Each row has a class, written after it.
[ 270 -172 -430 -152  147   50 -153  -49  290 -303  -41 -107 -128 -160
  390 -154   54   59 -343  234 -744 -150 -486 -587  122  343  314    1
   62  -24  207 -248   35 -103 -154  124 -251 -231  124 -322  -81  -67
 -176]  Z_46
[ 275 -192 -426 -145  115   19 -150  -79  269 -289  -55 -135  -74 -153
  404 -148   48   77 -347  240 -703 -117 -468 -551  128  383  288  -20
   46  -53  260 -269   -1  -86  -86  100 -164 -203  119 -388  -22  -88
 -124]  Z_87
[ 436  -99 -426 -146  -35  214  -83  473  334   63 -221  -88  -23  -35
  267    1 -185   64  -82 -153 -429   42  -81 -586 -298 -145  163 -321
  420 -138 -397 -146  125   35 -385 -346 -153 -264  -13 -447  -34  -54
  -52]  Z_976
[ 276 -216 -680  -17  119   -7  -34  -77  146 -248 -150 -140 -136 -223
  354  -36  -47   53 -436  408 -682   67 -499 -506   43  251  237  -58
   35  -25  257 -286  105  -83  114   56 -303 -264  113 -292   40 -152
 -117]  Z_934
[ 455  -48 -290 -242  -45  190  -98  470  355   85 -258 -143  -10  -56
  328  -34 -148   38  -78 -214 -531   52 -130 -568 -300 -104  223 -236
  419  -12 -384 -148  110   80 -421 -330 -141 -232  -44 -463   40   14
  -99]  Z_594
[ 305 -239 -645 -106  125  -17  -68 -116  168 -260 -130 -161 -133 -244
  408  -65  -11   39 -403  397 -697   49 -507 -558   69  279  267  -97
   52  -30  264 -277   82  -95   81   63 -256 -219   71 -320   79 -146
 -102]  Z_602
[ 453 -189 -594 -273  -85  175 -128  729  259 -288 -156 -269  179 -162
  408  -52 -125  304 -215 -220 -514  229   31 -777 -429 -195  -57 -237
  346 -112 -257  -19  274   18 -175 -316  -18 -204   10 -384   35  -64
  -40]  Z_87
[ 466 -183 -496 -227 -129  187 -164  748  291 -292 -133 -322  203  -90
  433  -37 -127  232 -148 -293 -515  235   67 -835 -429 -161  -15 -204
  300 -109 -278  -34  306   35 -198 -299    7 -156   21 -355   38  -76
  -27]  Z_326
[ 477 -188 -487 -241  -67  212 -186  708  314 -287 -185 -308  218  -31
  372  -41 -144  303 -188 -246 -488  199   86 -758 -401 -129   18 -206
  320 -114 -280  -54  248   69 -227 -279  -21 -222   -3 -399   58 -128
   35]  Z_602
[ 438 -192 -481 -179 -123  211 -144  750  273 -212 -134 -297  157  -91
  379  -29 -138  244 -153 -208 -477  254   62 -774 -421 -163    8 -236
  277 -136 -295  -43  331    8 -207 -302  -65 -209   53 -387   28 -108
  -15]  Z_976
[ 271 -229 -599  -76  139    4  -59 -130  190 -268 -148 -155 -101 -177
  435  -86   -3    2 -416  465 -726   33 -500 -477   82  257  325  -78
   52  -54  245 -325   90  -86   69   64 -285 -242   39 -358   71 -150
  -94]  Z_750
[ 319 -249 -583  -44  104   37 -135 -126  194 -278 -145 -181  -79 -187
  381 -120  -80   73 -409  445 -735   53 -429 -524   55  280  294  -95
   25  -43  219 -302   46  -67   57   61 -285 -243   62 -346   75 -168
  -74]  Z_976
[ 272 -174 -424 -142  130   63 -154  -29  262 -250  -22 -111 -120 -159
  389 -130   92  101 -356  172 -679 -122 -501 -609  130  413  327  -20
    6  -46  307 -260    0  -67 -135  120 -208 -223  174 -394  -50 -124
 -164]  Z_602
[ 468  -62 -403 -272  -36  134  -94  531  329   93 -268 -164  -17  -64
  321   12 -120   95 -140 -243 -486   40 -113 -590 -347 -162  170 -242
  432  -49 -381 -118  153   71 -405 -340 -119 -222  -10 -423   33    3
  -93]  Z_87
[ 296 -266 -653  -23  138   26  -68 -114  171 -260 -163 -141 -127 -226
  359 -100  -42   45 -403  449 -753   39 -490 -491   96  219  276 -141
   23  -71  243 -309   36  -76  136   21 -279 -249   21 -349   82 -116
  -90]  Z_594
[ 318 -158 -377 -155  139   65 -151 -119  314 -261  -63 -111 -110 -102
  380 -165   48   55 -298  262 -718 -171 -417 -560  125  410  353  -17
   57    5  168 -289  -25  -79 -186  120 -217 -241   88 -383  -46  -74
 -123]  Z_46
[ 487 -186 -470 -272 -119  157 -171  698  307 -192 -177 -321  163 -129
  406  -64  -82  259 -177 -224 -545  205    8 -781 -367 -118   27 -243
  285 -103 -247  -68  274   37 -194 -283    0 -168    5 -376   54 -115
    3]  Z_87
[ 455 -180 -503 -200 -131  172 -158  734  289 -214 -149 -279  204 -134
  458  -36 -141  243 -130 -250 -505  272   28 -832 -414 -158   11 -254
  299  -94 -263  -49  312   12 -188 -317   -6 -185  -13 -344   69  -79
  -20]  Z_87
[ 260 -213 -571  -26  158   71  -62 -106  167 -261 -148 -146 -123 -168
  354  -62  -21   77 -428  454 -723   69 -502 -450   62  238  359  -94
   14  -54  263 -315   45  -30  100   56 -340 -281   54 -319   63 -137
 -110]  Z_594
[ 289 -162 -409 -158  146  109 -192  -30  285 -283  -34 -143 -126 -106
  352 -148   73  109 -355  187 -710 -162 -481 -559  124  392  332  -20
   16  -50  237 -302   -6  -78 -168   98 -251 -216  131 -371  -62  -96
 -155]  Z_326
[ 300 -275 -580  -45  155   92 -100 -161  185 -292 -131 -168 -100 -235
  366 -116  -59   92 -420  433 -791   80 -475 -502   98  275  282  -96
   10  -36  242 -310   64  -23  130   58 -276 -270   80 -315   67 -139
  -77]  Z_46
[ 294 -211 -597  -74   78   36 -132  -82  201 -266 -160 -186 -122 -260
  367 -107  -63  114 -431  363 -720   74 -489 -496   64  308  265  -57
   39   -3  260 -309   61  -83   67   60 -309 -242   90 -313   28 -159
 -104]  Z_594
[ 472 -162 -514 -241  -82  202 -137  734  274 -254 -140 -234  196 -117
  367  -28 -143  241 -157 -259 -455  221   68 -795 -430 -202  -20 -270
  333 -112 -294  -36  249   41 -195 -317   -7 -217   10 -378   30 -108
  -35]  Z_976
[ 479  -59 -333 -287    6  176  -83  444  337   68 -245 -119   24  -96
  292   -6 -145   84 -161 -217 -462   78 -129 -588 -351 -126  148 -252
  423   10 -323 -138  119  102 -351 -328 -113 -252  -18 -411   43   10
  -89]  Z_87
[ 197 -174 -326 -208  101    6 -165 -152  225 -327  -25 -129  -85  -59
  327 -149  112  128 -264  246 -670 -164 -400 -358  135  346  329   29
   74 -111  215 -242    2 -141  -85  110 -224 -126   88 -344  -40  -78
  -99]  Z_566
[ 489 -151 -485 -294  -72  173 -164  670  299 -230 -167 -248  153 -140
  314  -62 -147  258 -215 -272 -459  190   29 -758 -413 -137  -48 -217
  330  -54 -264  -68  212   56 -187 -306  -10 -217   36 -377   15  -89
  -25]  Z_326
[ 422 -122 -420 -175  -50  230  -90  547  337  -85 -208 -164   37  -52
  292    3 -157  123 -140 -189 -473  125 -104 -621 -313 -144  136 -272
  376 -118 -341 -128  193   37 -323 -320 -146 -230   -5 -399  -16  -46
  -67]  Z_934
[ 442 -221 -508 -201 -101  223 -120  741  229 -280  -98 -267  175 -160
  445  -26 -151  213 -173 -250 -472  288   79 -821 -433 -181  -58 -232
  263  -92 -269   -4  327   44 -126 -295  -13 -192   52 -299   21  -92
  -29]  Z_326
[ 467 -165 -424 -239 -162  175 -188  751  310 -270 -137 -308  202 -153
  456  -76 -141  278 -136 -314 -515  273   29 -861 -385  -68    4 -200
  309  -77 -231  -24  303   14 -233 -272    1 -167   64 -383   11 -109
  -48]  Z_602
[ 271 -248 -665  -67  139   19 -116 -101  212 -233 -155 -147 -126 -244
  312  -99  -40  116 -457  393 -685   45 -521 -511  115  290  259 -106
   21  -96  279 -332   46  -46  155   39 -251 -276   95 -312   47 -195
  -63]  Z_602
[ 465  -86 -426 -242    3  236 -100  515  321   -2 -222 -118   20  -23
  333   36 -153   46  -49 -230 -533   46  -78 -604 -330 -208  157 -329
  466  -99 -456 -117  127   84 -371 -367 -116 -218  -52 -438   13    6
 -100]  Z_934
[ 299 -230 -692  -21  142  -51  -85 -100  201 -273 -142 -142  -30 -194
  342  -41  -30   76 -437  346 -655   72 -514 -610   85  260  253  -88
  -13  -53  300 -315   80  -48  197   58 -174 -242   85 -278  115 -172
  -86]  Z_602
[ 310 -231 -638  -67  106  -10  -98 -124  178 -245 -155 -145 -142 -228
  380 -110  -38   59 -424  427 -728   26 -500 -500   93  263  290 -100
   58  -59  234 -318   48  -84   60   53 -272 -242   63 -348   43 -165
  -98]  Z_750
[ 481 -140 -454 -199 -121  176 -147  741  281 -213 -149 -224  177  -91
  432  -64 -124  263 -128 -260 -488  187   25 -810 -373 -143   78 -273
  309 -119 -286  -87  216   58 -237 -312    8 -214  -16 -392   54  -80
  -23]  Z_602
[ 280 -217 -379 -100   88  104 -159 -105  294 -297    7 -103 -144 -187
  408 -188   30   43 -342  262 -684 -114 -503 -598  141  419  305  -66
   29  -47  261 -308  -28 -119 -145  113 -222 -223  116 -390  -88  -74
 -148]  Z_750
[ 252 -168 -410 -137  127   89 -162  -44  323 -304  -15 -117 -128 -129
  334 -188   72   92 -379  242 -675 -186 -482 -566  151  422  307   -6
    1  -62  260 -293  -10  -87 -184  141 -235 -246  153 -373  -92 -121
 -134]  Z_46
[ 492 -204 -499 -229  -64  199 -135  658  265 -300 -148 -309  199 -102
  415  -25 -122  280 -155 -216 -574  265   23 -819 -406 -170   23 -244
  308  -84 -248  -27  299   38 -175 -284    2 -192   -6 -375   88  -51
  -36]  Z_566
[ 326 -240 -604  -46  130   30 -117 -151  175 -265 -155 -160  -94 -208
  390  -96  -55   79 -401  406 -756   58 -473 -531   87  284  299 -110
    6  -33  259 -297   49  -53   84   54 -265 -220   54 -306   77 -150
  -93]  Z_326
[ 458  -47 -463 -183  -43  152  -54  504  311   62 -244  -73   35  -60
  315   42 -127  107 -107 -192 -448  104 -129 -631 -336 -148  169 -320
  407  -63 -330 -117  118   80 -329 -329  -99 -233  -47 -401   33   -8
  -92]  Z_87
[ 320 -239 -635  -62  142   22 -115 -105  160 -272 -120 -141 -119 -195
  368  -73  -50   21 -398  373 -712    9 -451 -517   44  250  257  -70
   59  -40  219 -275   35  -64   49   52 -278 -248  105 -327   19 -167
 -134]  Z_934
[ 289 -224 -622  -71  158   33  -78 -119  181 -291 -129 -110  -92 -237
  383  -80  -67   72 -417  406 -689   55 -492 -538   88  266  286  -99
   62  -43  243 -322   39  -56  127   49 -252 -288   72 -287   31 -172
 -100]  Z_976
[ 310 -222 -626  -68   89  -21 -106 -113  191 -252 -180 -187 -131 -225
  396  -83  -15   59 -410  377 -734   60 -502 -514   75  299  310  -73
   17  -13  277 -286   81  -86   35   65 -278 -194   65 -309   74 -152
 -111]  Z_326
[ 325 -246 -648  -20  156   -6  -63 -102  165 -271 -136 -150  -51 -163
  358  -59  -15   44 -400  419 -728   50 -455 -564   73  230  255 -107
  -18  -27  259 -305   92  -51  160   59 -258 -227   67 -297  105 -165
  -65]  Z_46
[ 490 -180 -493 -211  -95  202 -162  698  280 -280 -153 -241  212 -128
  430  -48 -150  311 -148 -277 -526  234   42 -834 -378 -139   19 -279
  320  -94 -238  -18  222   56 -206 -292    7 -191    0 -373   41  -86
  -46]  Z_381
[ 290 -245 -608  -68  123    5 -121 -121  222 -276 -147 -148  -95 -223
  360 -125  -29   77 -442  412 -701   46 -514 -504  103  282  288 -104
   30  -59  272 -356   39  -87  105   42 -254 -257   58 -356   52 -168
  -87]  Z_750
[ 394 -104 -375 -169  -28  220  -83  532  348   52 -231 -150   -8   -8
  309   20 -137   21  -68 -216 -499   90  -93 -590 -297 -163  208 -280
  400 -124 -436 -127  175   77 -360 -354 -145 -220  -24 -441   40   -3
  -79]  Z_326
[ 275 -163 -391 -133  145   43  -82 -104  296 -236  -56 -112 -106 -143
  391 -136   72   -3 -339  268 -722 -142 -491 -565  132  392  299  -17
   14   14  238 -286   19  -72 -119  123 -200 -235  131 -395  -17  -66
 -146]  Z_46
[ 309 -212 -634  -53  102    0  -99  -59  182 -254 -155 -150 -108 -210
  380 -113  -26   94 -442  377 -707   20 -474 -519   65  288  278  -67
   13  -40  300 -298   30  -53   78   57 -270 -246   79 -325   50 -156
 -110]  Z_381
[ 230 -178 -393 -124   99   41  -96  -41  314 -179  -24  -93 -148 -213
  369 -144   75   42 -353  196 -655 -152 -474 -608  134  421  248  -19
   -2  -33  262 -238   28 -103 -119  125 -206 -232  151 -361  -45  -60
 -143]  Z_381
[ 485 -196 -448 -258 -130  159 -187  742  297 -299 -132 -301  204 -167
  459  -79 -123  268 -155 -299 -538  276    3 -867 -401 -128   15 -215
  316  -65 -224  -38  293   12 -208 -303    1 -161   20 -348   38  -66
  -56]  Z_87
[ 483 -183 -438 -211 -154  167 -162  760  278 -226 -117 -288  183 -168
  462  -69 -113  245 -115 -322 -525  267   32 -899 -386 -106    5 -252
  263  -98 -197   -2  319   30 -197 -288   37 -150   54 -352   40  -98
  -49]  Z_381
[ 428  -61 -272 -204   31  181  -33  450  355  163 -224  -89   32   -1
  303    5 -170  -94 -100 -200 -417   16  -39 -596 -345 -138  150 -233
  410   -3 -440 -130   87  163 -329 -317  -94 -274   -4 -427   80   25
  -56]  Z_46
[ 279 -179 -336 -158  132   79 -133 -100  296 -212  -60  -93 -135 -159
  369 -167   82   49 -345  183 -730 -131 -448 -527  117  370  340  -17
   23  -33  248 -315    7  -49  -95   77 -237 -229  132 -394  -66  -65
 -146]  Z_750
[ 288 -202 -452 -138   82   52 -150 -114  299 -224  -66 -114 -119 -228
  382 -154   66  117 -356  248 -758 -107 -466 -595  103  382  250  -69
    5  -33  294 -229   16 -103  -96  132 -200 -202  106 -358  -63  -63
 -141]  Z_566
[ 469 -163 -516 -192 -104  205 -132  746  239 -230 -120 -247  187 -159
  403    1 -121  281 -156 -317 -494  274   22 -844 -412 -142  -34 -242
  255  -78 -190    7  281   68 -154 -284    3 -183   66 -307   23 -107
  -65]  Z_934
[ 440 -162 -470 -316 -110  148 -158  750  320 -265 -156 -377  176 -110
  413  -40  -66  198 -168 -229 -584  209  -18 -773 -375 -157   27 -182
  309 -129 -307  -92  376   14 -201 -294  -34 -154   26 -361   75 -107
  -25]  Z_976
[ 310 -195 -611  -54  163   24  -39 -124  140 -278 -141 -100  -96 -184
  406  -33    4   16 -379  385 -731   38 -517 -496   58  207  361 -126
   23  -26  280 -294   68  -44   31   41 -278 -237   27 -313  110 -131
 -165]  Z_934
[ 448 -185 -544 -206 -127  171 -132  744  284 -213 -162 -254  162 -141
  425  -18 -152  229 -154 -251 -459  239   36 -816 -426 -166  -38 -276
  329 -110 -264  -28  259   20 -168 -316   -9 -192   -2 -348   23  -79
   -7]  Z_934
[ 323 -267 -589 -100  151   54 -137 -138  189 -266 -119 -186  -93 -204
  363  -84  -56   29 -397  395 -767   29 -436 -516   69  249  238 -101
   46  -59  202 -277   89  -50   87   56 -276 -231  106 -342   54 -178
 -113]  Z_381
[ 297 -142 -359 -182  131  109 -149  -91  301 -250  -10  -76 -190 -192
  325 -167   30   40 -365  220 -674 -202 -497 -538  120  410  259  -28
   64   -2  230 -276  -29  -97 -208  125 -267 -248  161 -376 -123  -71
 -187]  Z_381
[ 407  -76 -405 -211  -40  187  -40  596  327   24 -214 -125   46  -61
  327   -9 -107   54 -119 -219 -449  121 -111 -639 -346 -191  153 -302
  357  -90 -319 -144  195   74 -267 -359 -104 -232  -39 -410   63   11
  -84]  Z_46
[ 458  -83 -371 -236  -37  212 -134  529  328   33 -240 -101   43  -28
  333  -11 -175  186 -134 -229 -434   94  -56 -605 -357 -122  152 -288
  426  -47 -328 -103   86   77 -402 -323 -140 -265  -31 -471  -12  -30
  -72]  Z_750
[ 417 -100 -437 -165   12  239  -75  504  289   11 -205  -59    1  -32
  333   50 -123   97  -68 -278 -509   66 -145 -625 -251 -157  207 -318
  385 -128 -323 -118  139   89 -342 -331 -134 -235    2 -413  -15  -41
 -128]  Z_602
[ 232 -226 -441 -118  110   85 -185  -62  288 -213  -54 -163 -190 -140
  400 -126   65   27 -327  188 -693 -132 -469 -537  153  426  363   -4
   71  -80  177 -263   -2 -113 -208   97 -305 -175  169 -418  -70 -125
 -143]  Z_326
[ 278 -231 -600  -52  128   36  -95 -155  173 -303 -134 -150 -117 -184
  395 -106  -66  -13 -415  491 -707   40 -437 -458   66  299  298  -55
   67  -52  193 -288   71  -73   30   95 -332 -253   98 -357   37 -202
  -95]  Z_602
[ 315 -242 -660   28  130    7 -121 -147  175 -268 -137 -118  -36 -162
  396  -53 -100   64 -378  409 -689   59 -423 -573   48  257  269 -116
   50  -46  199 -272   28  -67   85   64 -244 -254   65 -340   83 -154
  -87]  Z_602
[ 339 -247 -604  -20  118   67 -123 -152  186 -294 -132 -124  -78 -234
  364  -80  -85  108 -395  381 -739   83 -485 -530   74  292  271 -122
   37  -15  244 -307   17  -38   87   46 -253 -259   70 -308   46 -136
 -112]  Z_934
[ 459  -80 -418 -223  -49  191  -93  524  319    7 -218 -138   -7  -47
  319   15 -123   85 -100 -235 -470   72 -108 -628 -317 -126  178 -287
  427  -97 -349 -109  154   59 -388 -317 -137 -203   -9 -419    1  -34
  -99]  Z_381
[ 480 -128 -519 -307  -75  154 -115  723  289 -192 -189 -223  174 -160
  368  -29 -131  247 -193 -265 -473  190    1 -760 -423 -200  -45 -269
  341  -60 -264  -78  247   33 -171 -339   -7 -220  -22 -376   62  -47
  -36]  Z_976
[ 259 -277 -716    4  163   28  -44 -109  160 -243 -149 -117 -141 -221
  346  -67  -58   45 -441  457 -691   41 -477 -482   85  226  236 -102
   52  -88  223 -307   59  -73  161   28 -301 -287   71 -302   41 -151
  -74]  Z_87
[ 293 -262 -632  -20  139   27  -75 -132  174 -287 -143 -173 -116 -174
  380  -88  -54   19 -410  469 -715   48 -445 -486   69  261  297  -65
   36  -50  210 -306   83  -76   71   57 -300 -259   70 -321   64 -175
  -85]  Z_87
[ 246 -173 -395 -178  144   87 -139  -47  269 -288   36  -81 -155 -188
  412 -133   76   34 -345  174 -631 -154 -507 -621  128  444  298  -21
   74  -38  271 -254  -23  -98 -159  131 -225 -223  202 -373 -125  -99
 -202]  Z_934
[ 453 -125 -395 -190  -30  218 -114  530  298  -78 -215 -169   33  -22
  427   17 -110  109  -60 -284 -599   96 -133 -669 -274 -147  258 -263
  396 -101 -308  -78  183   55 -414 -310 -146 -167  -28 -397   16  -11
 -160]  Z_381
[ 291 -240 -623  -36  113   11  -89 -142  187 -268 -132 -157 -103 -224
  401  -74  -54   54 -429  415 -723   44 -511 -529   71  304  258  -55
   44  -25  270 -313   52  -82  109   71 -277 -248   97 -313   26 -133
 -108]  Z_934
[ 311 -214 -667  -43  115  -27  -39 -118  156 -245 -148 -104 -139 -224
  374  -86  -34   67 -422  426 -697    9 -502 -523   92  280  270  -95
   47  -52  286 -300   38  -79   79   58 -269 -260   87 -335   22 -168
 -119]  Z_381
[ 421 -194 -523 -219 -103  193 -119  752  302 -276 -133 -287  176 -126
  395  -84  -96  188 -162 -204 -522  208   33 -781 -356 -178   -7 -240
  287 -154 -275  -82  293   29 -136 -309  -33 -180   13 -370   36 -126
   -3]  Z_46
[ 314 -237 -706  -62  135    1  -74 -104  140 -246 -145 -146 -126 -231
  355  -58  -51   21 -430  415 -686   62 -436 -525   34  234  205  -87
   20  -26  249 -246   69  -67  137   76 -276 -239  114 -282   18 -193
 -108]  Z_46
[ 427 -115 -322 -167  -31  273 -146  450  363  101 -222 -118   11  -49
  334    4 -176  106  -47 -245 -515  105 -103 -606 -269 -117  229 -335
  401 -113 -392 -141  119  118 -397 -344 -105 -256  -43 -431   28  -47
  -52]  Z_750
[ 267 -209 -608 -180   95   -3 -127  -89  201 -273 -133 -237 -120 -320
  401 -119  -16   52 -454  377 -759   71 -521 -524   65  307  222  -35
   43  -13  261 -292  121  -87  111   76 -274 -201  115 -292   61 -168
 -113]  Z_594
[ 398  -98 -374 -213  -20  146  -66  512  363   -3 -252 -147   30   42
  323   17  -91   53 -137 -144 -440   34 -124 -565 -276 -117  244 -249
  429 -131 -384 -153  182   52 -402 -285 -148 -244  -31 -461   35  -61
  -54]  Z_602
[ 455 -211 -439 -223 -123  209 -158  703  282 -250 -123 -292  170 -118
  412  -77 -122  275 -155 -223 -531  248   35 -819 -375  -98    6 -238
  276 -125 -228  -36  291   41 -191 -274  -15 -197   49 -413   32 -112
   -5]  Z_602
[ 313 -229 -567  -31  151   66 -134 -163  200 -270 -160 -134 -111 -184
  389  -79  -87  112 -386  366 -727   46 -466 -501  100  279  352 -112
   58  -38  230 -315   -1  -25    3   51 -279 -277   50 -310   44 -183
  -95]  Z_750
[ 305 -261 -651  -39  141  -20  -96 -126  190 -270 -148 -147  -74 -242
  380  -84  -57   74 -411  394 -727   64 -489 -575   89  266  262 -106
   31  -46  253 -284   53  -73  120   43 -216 -248   71 -319   94 -131
 -101]  Z_976
[ 279 -273 -689  -17  193   57  -35 -133  146 -273 -128 -102 -119 -216
  358  -33  -70   51 -413  434 -694   73 -465 -514   77  223  241 -129
   56  -62  219 -278   47  -34  174   37 -268 -293   73 -277   46 -140
 -109]  Z_87
